Below is a small trained network, with its code and all its weights. Each question gives an input and a target symbol and asks what happens when units are switched off, that is, made to give their printed mean instead of their output.

import numpy as np


def w(rows, s, z=0):
    codes = np.array(rows[::2]) - 128.0
    scale = np.full(codes.shape[1], s)
    scale[-1] = z or s
    return codes * scale


def f(y):
    return np.maximum(y, 0)


def softmax(a):
    e = np.exp(a - a.max(-1, keepdims=True))
    return e / e.sum(-1, keepdims=True)


def log_softmax(a):
    a = a - a.max(-1, keepdims=True)
    return a - np.log(np.exp(a).sum(-1, keepdims=True))


def net(x, mask):
    ids = ['βγεθλμπφψω'.index(c) for c in x.split()]
    T = len(ids)
    res = E[ids] + P[:T]
    r = res
    for j in range(2):
        rows = slice(2 * j, 2 * j + 2)
        q, k, v = (r @ M[0][rows].T for M in (Q, K, V))
        z = softmax(np.where(np.tri(T) > 0, q @ k.T / 2**0.5, -1e9)) @ v
        o = O[0][rows]
        res = res + np.where(mask[j], z, o[:, -1]) @ o[:, :-1]
    y = f(res @ A[0][:, :-1].T + A[0][:, -1])
    res = res + np.where(mask[2:6], y, B[0][:, -1]) @ B[0][:, :-1]
    return log_softmax(res[-1] @ U[:, :-1].T + U[:, -1])


Q, K, V, O, A, B = {}, {}, {}, {}, {}, {}
E = w([
[40,84,153,106,47,100],'β',
[119,187,140,144,160,197],'γ',
[143,226,98,158,132,62],'ε',
[133,190,182,192,196,105],'θ',
[156,110,169,180,183,128],'λ',
[120,64,67,166,127,113],'μ',
[94,254,53,117,94,168],'π',
[74,114,40,132,101,204],'φ',
[49,124,169,113,28,91],'ψ',
[48,129,168,112,29,90],'ω',
],0.022)
P = w([
[67,165,135,9,231,76],'0',
[116,141,133,89,201,116],'1',
[116,130,130,102,178,121],'2',
[118,120,127,112,160,121],'3',
[117,118,127,125,140,124],'4',
[118,115,127,138,123,124],'5',
[115,108,125,144,106,126],'6',
[113,101,126,153,92,127],'7',
[111,94,125,167,75,130],'8',
[106,88,123,174,59,131],'9',
[107,85,118,184,42,131],'10',
[103,80,115,191,28,132],'11',
[107,76,123,194,18,131],'12',
[105,68,117,203,4,132],'13',
],0.012)
Q[0] = w([
[67,103,114,53,81,27],'head 1',
[152,129,133,26,66,202],'head 1',
[171,88,67,138,134,2],'head 2',
[52,155,27,142,96,184],'head 2',
],0.0092)
K[0] = w([
[93,115,5,154,61,1],'head 1',
[87,165,100,94,97,245],'head 1',
[195,99,14,114,104,11],'head 2',
[66,140,72,128,85,151],'head 2',
],0.0082)
V[0] = w([
[116,40,96,118,154,141],'head 1',
[97,94,254,154,122,81],'head 1',
[143,114,180,138,214,99],'head 2',
[139,134,94,78,151,169],'head 2',
],0.011)
O[0] = w([
[88,244,148,150,148,123,35],'head 1',
[157,197,111,52,130,193,129],'head 1',
[85,108,83,167,80,120,2],'head 2',
[201,183,137,125,117,140,113],'head 2',
],0.011,0.0051)
A[0] = w([
[154,107,80,247,59,148,4],'neuron 1',
[164,79,11,89,159,179,74],'neuron 2',
[104,27,171,129,94,174,86],'neuron 3',
[186,51,135,158,226,114,122],'neuron 4',
],0.011,0.0035)
B[0] = w([
[167,54,190,87,84,254,228],'neuron 1',
[141,211,241,175,139,161,183],'neuron 2',
[129,166,34,128,228,16,254],'neuron 3',
[28,249,127,107,175,251,204],'neuron 4',
],0.0087,0.0059)
U = w([
[145,254,106,129,201,126,123],'β',
[144,123,77,154,107,156,254],'γ',
[127,40,106,144,104,132,221],'ε',
[99,17,102,126,57,154,92],'θ',
[114,136,88,128,113,134,54],'λ',
[93,126,163,154,128,114,47],'μ',
[152,101,197,119,181,93,118],'π',
[140,126,188,127,162,107,87],'φ',
[131,130,130,95,146,131,73],'ψ',
[132,128,125,96,145,133,71],'ω',
],0.019,0.0096)

Each question gives the input, a string of symbols that net reads in full, and the target symbol t.
The units are the heads (2 rows each of Q, K, V and O) and the neurons (one row each of A and B). Each row of codes is followed by its name. A weight is (code - 128) times the scale printed after its matrix; where a second scale follows, it is the last column's (O, A, B and U).
mask holds one flag per unit, heads first, then neurons. A switched-off unit (its flag False) gives its mean, the last column of its rows in O or B, instead of its output. The means were averaged over made-up inputs and are rounded, as every weight is.
A unit's drop is (log p(t) with every unit on - log p(t) with that unit switched off) / (log p(t) with every unit on - log p(t) with every unit switched off).
The circuit of an input: a set's keep is (log p(t) with only the set's units on - log p(t) with every unit switched off) / (log p(t) with every unit on - log p(t) with every unit switched off). Starting from all 6 units, units are removed one at a time, each time the one whose removal leaves the highest keep (on an exact tie, the one counted first), for as long as the keep stays at least 0.8.
units of the circuit, in order: the units of the circuit, biggest drop first
k most important neurons: the k neurons with the biggest drops, biggest first
heads that matter: for each layer, one digit per head in row order, 1 if its drop is at least 0.15 and else 0, layers parted by /
input μ β π ψ φ θ λ ψ π θ μ, target γ: heads that matter => 11
input ε π ψ ω ε ε π ε ε π μ γ μ, target γ: units of the circuit, in order => [neuron 1; neuron 4; neuron 3; neuron 2]
input φ μ β φ π π ω, target π: heads that matter => 01
input λ μ π ε π β λ θ ε ε μ μ μ ω, target μ: heads that matter => 11
input ε ε ε φ π β φ ψ θ μ ω ψ ω γ, target β: units of the circuit, in order => [head 2; neuron 1]
input β π θ θ ψ π λ λ β ψ π μ π, target θ: heads that matter => 10
input π ε ω π π ε ψ, target π: units of the circuit, in order => [neuron 3; head 2]
input ω μ ε π θ ψ μ φ φ φ ε μ π ε, target ε: heads that matter => 00
input θ ε μ ω ω ε ε θ ψ, target ε: units of the circuit, in order => [neuron 3; neuron 4]
input ω γ β λ ψ μ ψ ω ψ ω γ γ, target ε: units of the circuit, in order => [head 1; neuron 4]
input ε μ μ ψ ψ β μ μ θ β, target μ: most important neuron => [neuron 1]
input μ π θ π ε ω β β ε γ ε π ω, target ε: units of the circuit, in order => [neuron 3; head 1]
input μ γ ω ψ φ γ, target γ: units of the circuit, in order => [head 2; head 1]
input ε π φ μ ψ ω λ μ μ γ ψ, target μ: units of the circuit, in order => [head 1]
input μ γ μ ε ψ π θ μ φ φ β μ ε, target γ: 2 most important neurons => [neuron 3; neuron 1]
input ε μ θ ψ γ μ ω π ω θ, target γ: units of the circuit, in order => [head 2; head 1]
input π ε ε λ β ε γ, target γ: units of the circuit, in order => [neuron 3; neuron 4]
input ε φ ε λ γ λ φ ψ μ μ θ φ, target ε: units of the circuit, in order => [head 1; head 2; neuron 4; neuron 1]
input φ μ ε μ ω μ λ ψ π φ ψ φ, target ε: units of the circuit, in order => [head 1; head 2; neuron 1]
input π ψ λ ε ε ε φ β φ ε ε ω, target ε: 2 most important neurons => [neuron 4; neuron 2]
input β β λ ε ε ε φ θ λ, target γ: units of the circuit, in order => [head 2; head 1]
input π ε π π π ω, target π: units of the circuit, in order => [head 2; neuron 3; head 1]
input π λ ε θ μ, target β: 2 most important neurons => [neuron 4; neuron 2]
input ε ε μ π φ, target β: 2 most important neurons => [neuron 4; neuron 3]
input θ μ ψ ψ γ ε μ θ λ, target β: 3 most important neurons => [neuron 3; neuron 2; neuron 4]
input β π β φ μ φ ψ, target μ: most important neuron => [neuron 3]
input γ λ ω π ω ε γ ε π β, target ε: 3 most important neurons => [neuron 4; neuron 3; neuron 2]
input μ π β, target μ: 2 most important neurons => [neuron 3; neuron 1]
